Below are the code and all the weights of a small trained network. Each question names an input and a target symbol and asks about switching units off, where a switched-off unit gives its printed mean instead of its output.

import numpy as np


def w(rows, s, z=0):
    codes = np.array(rows[::2]) - 128.0
    scale = np.full(codes.shape[1], s)
    scale[-1] = z or s
    return codes * scale


def f(y):
    return y / 2 * (1 + np.tanh(0.7978845608 * (y + 0.044715 * y**3)))


def softmax(a):
    e = np.exp(a - a.max(-1, keepdims=True))
    return e / e.sum(-1, keepdims=True)


def log_softmax(a):
    a = a - a.max(-1, keepdims=True)
    return a - np.log(np.exp(a).sum(-1, keepdims=True))


def net(x, mask):
    ids = ['ΓΔΦΩαβεζηθλμξπσψ'.index(c) for c in x.split()]
    T = len(ids)
    res = E[ids] + P[:T]
    u = 0
    for l in range(3):
        r = res
        for j in range(2):
            rows = slice(2 * j, 2 * j + 2)
            q, k, v = (r @ M[l][rows].T for M in (Q, K, V))
            z = softmax(np.where(np.tri(T) > 0, q @ k.T / 2**0.5, -1e9)) @ v
            o = O[l][rows]
            res = res + np.where(mask[u + j], z, o[:, -1]) @ o[:, :-1]
        u += 2
        y = f(res @ A[l][:, :-1].T + A[l][:, -1])
        res = res + np.where(mask[u : u + 4], y, B[l][:, -1]) @ B[l][:, :-1]
        u += 4
    return log_softmax(res[-1] @ U[:, :-1].T + U[:, -1])


Q, K, V, O, A, B = {}, {}, {}, {}, {}, {}
E = w([
[129,136,173,147,171],'Γ',
[66,160,178,157,122],'Δ',
[132,132,163,212,76],'Φ',
[163,125,138,79,134],'Ω',
[159,137,181,170,96],'α',
[139,140,146,5,130],'β',
[119,162,211,118,103],'ε',
[134,117,74,98,103],'ζ',
[125,165,80,102,50],'η',
[151,113,107,161,113],'θ',
[87,103,131,98,122],'λ',
[54,162,145,74,121],'μ',
[64,244,88,148,253],'ξ',
[146,157,219,94,140],'π',
[134,143,165,113,98],'σ',
[75,94,80,164,23],'ψ',
],0.014)
P = w([
[190,79,134,120,147],'0',
[1,216,136,130,33],'1',
[25,188,141,132,38],'2',
[44,177,154,142,58],'3',
[58,143,168,150,77],'4',
[58,116,151,159,87],'5',
[74,137,179,172,71],'6',
[76,169,206,170,65],'7',
],0.008)
Q[0] = w([
[141,2,79,140,183],'L0H0',
[69,112,105,152,105],'L0H0',
[161,184,194,145,234],'L0H1',
[139,118,53,36,121],'L0H1',
],0.0088)
K[0] = w([
[56,155,155,136,103],'L0H0',
[130,168,126,145,193],'L0H0',
[94,218,105,101,163],'L0H1',
[128,102,253,146,142],'L0H1',
],0.012)
V[0] = w([
[84,75,198,40,179],'L0H0',
[255,68,95,143,164],'L0H0',
[128,108,204,228,134],'L0H1',
[88,117,123,186,81],'L0H1',
],0.0086)
O[0] = w([
[211,208,159,145,117,90],'L0H0',
[214,1,63,105,193,3],'L0H0',
[89,93,242,230,149,78],'L0H1',
[34,93,79,199,58,235],'L0H1',
],0.0061,0.004)
A[0] = w([
[158,125,64,163,2,205],'L0N0',
[139,210,100,198,245,99],'L0N1',
[214,38,197,133,192,179],'L0N2',
[104,201,184,203,128,254],'L0N3',
],0.0067,0.0021)
B[0] = w([
[75,122,213,50,199,250],'L0N0',
[62,138,135,124,254,117],'L0N1',
[222,123,158,208,150,126],'L0N2',
[37,152,68,32,97,254],'L0N3',
],0.0074,0.0076)
Q[1] = w([
[171,42,68,241,180],'L1H0',
[254,67,105,199,198],'L1H0',
[144,146,111,62,47],'L1H1',
[88,94,176,88,54],'L1H1',
],0.0091)
K[1] = w([
[120,124,157,126,58],'L1H0',
[121,138,140,133,8],'L1H0',
[193,97,107,134,146],'L1H1',
[156,51,135,128,106],'L1H1',
],0.011)
V[1] = w([
[253,109,113,32,56],'L1H0',
[139,144,240,229,63],'L1H0',
[55,64,94,94,126],'L1H1',
[58,192,194,137,229],'L1H1',
],0.0075)
O[1] = w([
[94,203,240,149,220,207],'L1H0',
[203,176,199,190,4,2],'L1H0',
[11,65,151,67,122,168],'L1H1',
[164,176,82,47,2,110],'L1H1',
],0.006,0.0047)
A[1] = w([
[55,39,57,140,100,107],'L1N0',
[192,167,195,3,177,225],'L1N1',
[25,131,143,101,58,58],'L1N2',
[63,193,38,95,112,255],'L1N3',
],0.0055,0.0056)
B[1] = w([
[197,152,154,102,153,175],'L1N0',
[43,193,164,154,132,168],'L1N1',
[227,111,87,116,168,224],'L1N2',
[165,124,254,65,95,251],'L1N3',
],0.006,0.017)
Q[2] = w([
[81,131,140,162,160],'L2H0',
[150,100,76,1,55],'L2H0',
[201,43,40,87,149],'L2H1',
[136,185,154,114,69],'L2H1',
],0.0091)
K[2] = w([
[135,132,168,144,116],'L2H0',
[63,131,6,122,150],'L2H0',
[58,105,108,108,95],'L2H1',
[115,87,128,158,157],'L2H1',
],0.015)
V[2] = w([
[27,181,82,132,55],'L2H0',
[178,76,161,177,55],'L2H0',
[254,216,115,129,176],'L2H1',
[187,14,72,197,180],'L2H1',
],0.0084)
O[2] = w([
[174,155,181,207,96,141],'L2H0',
[142,118,84,106,18,62],'L2H0',
[254,177,143,57,146,125],'L2H1',
[159,47,224,116,107,5],'L2H1',
],0.0098,0.018)
A[2] = w([
[68,112,149,141,218,40],'L2N0',
[115,168,191,49,123,198],'L2N1',
[92,158,23,154,129,82],'L2N2',
[50,138,172,254,151,1],'L2N3',
],0.008,0.0081)
B[2] = w([
[253,84,69,214,29,235],'L2N0',
[133,41,100,217,194,253],'L2N1',
[87,46,190,22,92,172],'L2N2',
[224,71,37,53,143,209],'L2N3',
],0.0062,0.022)
U = w([
[186,115,179,129,114,130],'Γ',
[115,150,34,88,22,71],'Δ',
[133,88,179,191,76,137],'Φ',
[144,118,172,58,189,97],'Ω',
[180,67,108,47,82,36],'α',
[148,171,125,142,185,35],'β',
[165,209,113,227,99,144],'ε',
[158,79,191,191,154,125],'ζ',
[133,94,15,135,142,172],'η',
[124,62,201,61,145,131],'θ',
[101,130,224,158,161,249],'λ',
[46,198,133,120,176,163],'μ',
[111,126,85,2,155,50],'ξ',
[184,163,66,46,136,3],'π',
[141,130,165,86,149,211],'σ',
[34,71,175,98,132,190],'ψ',
],0.006,0.0066)

Each question gives the input, a string of symbols that net reads in full, and the target symbol t.
The units are the heads (2 rows each of Q, K, V and O) and the neurons (one row each of A and B). Each row of codes is followed by its name. A weight is (code - 128) times the scale printed after its matrix; where a second scale follows, it is the last column's (O, A, B and U).
mask holds one flag per unit, layer by layer, with each layer's heads first. A switched-off unit (its flag False) gives its mean, the last column of its rows in O or B, instead of its output. The means were averaged over made-up inputs and are rounded, as every weight is.
A unit's drop is (log p(t) with every unit on - log p(t) with that unit switched off) / (log p(t) with every unit on - log p(t) with every unit switched off).
The circuit of an input: a set's keep is (log p(t) with only the set's units on - log p(t) with every unit switched off) / (log p(t) with every unit on - log p(t) with every unit switched off). Starting from the 12 units with the biggest drops (on a tie, the unit counted first), units are removed one at a time, each time the one whose removal leaves the highest keep (on an exact tie, the one counted first), for as long as the keep stays at least 0.8.
circuit, biggest first: the units of the circuit, biggest drop first
k most important neurons: the k neurons with the biggest drops, biggest first
k most important neurons of layer l: the k neurons of layer l with the biggest drops, biggest first
which heads matter: for each layer, one digit per head in row order, 1 if its drop is at least 0.15 and else 0, layers parted by /
input μ η η σ ε η θ η, target μ: circuit, biggest first => L2N0; L2H1; L2N3
input Δ Δ η η η ε ζ η, target Δ: circuit, biggest first => L1H0; L2H0; L0H1
input Δ η η, target Δ: circuit, biggest first => L1H0; L0H1; L1H1
input π ε η Ω ζ α, target π: circuit, biggest first => L2H1; L0N2; L0H1; L1H1
input η η η λ η η Δ η, target η: 3 most important neurons of layer 1 => L1N2; L1N1; L1N0
input η Φ η λ Γ, target η: 2 most important neurons => L2N3; L2N0
input α ζ ζ, target α: 2 most important neurons of layer 0 => L0N2; L0N0
input η η ξ, target ξ: which heads matter => 00 / 11 / 00
input β θ η, target β: which heads matter => 11 / 10 / 01
input ε Δ β η ε Δ, target ε: 2 most important neurons of layer 0 => L0N2; L0N0
input θ π θ, target θ: 3 most important neurons => L0N2; L0N3; L2N0
input μ ξ η η, target ξ: which heads matter => 00 / 10 / 01
input μ ψ Δ, target μ: which heads matter => 10 / 00 / 01
input Δ η ψ ζ ξ Γ, target ξ: which heads matter => 00 / 11 / 01
input λ η π Δ Γ θ ζ, target λ: 2 most important neurons => L0N3; L2N0
input η ψ η λ, target η: 3 most important neurons => L2N0; L1N2; L2N3
input Ω Δ η η Δ α Δ ξ, target ξ: 2 most important neurons => L0N1; L2N0
input ζ θ η η, target ζ: 3 most important neurons of layer 0 => L0N3; L0N2; L0N0
input θ π Δ λ, target θ: 2 most important neurons => L0N2; L0N3
input η ε Δ μ ε α Δ η, target η: 3 most important neurons => L2N3; L1N2; L2N0
input α ψ α, target α: 4 most important neurons => L0N2; L0N0; L0N3; L1N1
input η η μ, target η: 3 most important neurons => L2N0; L1N2; L2N3
input Ω α Δ η η η λ, target Ω: 2 most important neurons => L0N2; L0N3
input η η η Δ, target η: 3 most important neurons => L2N0; L2N3; L1N2
input ζ β η σ π, target ζ: 2 most important neurons of layer 0 => L0N3; L0N2
input Δ Δ ζ, target Δ: most important neuron => L1N3
input Ω η η ζ, target Ω: 2 most important neurons => L0N2; L0N3
input π ε ζ, target π: 3 most important neurons of layer 0 => L0N2; L0N0; L0N3
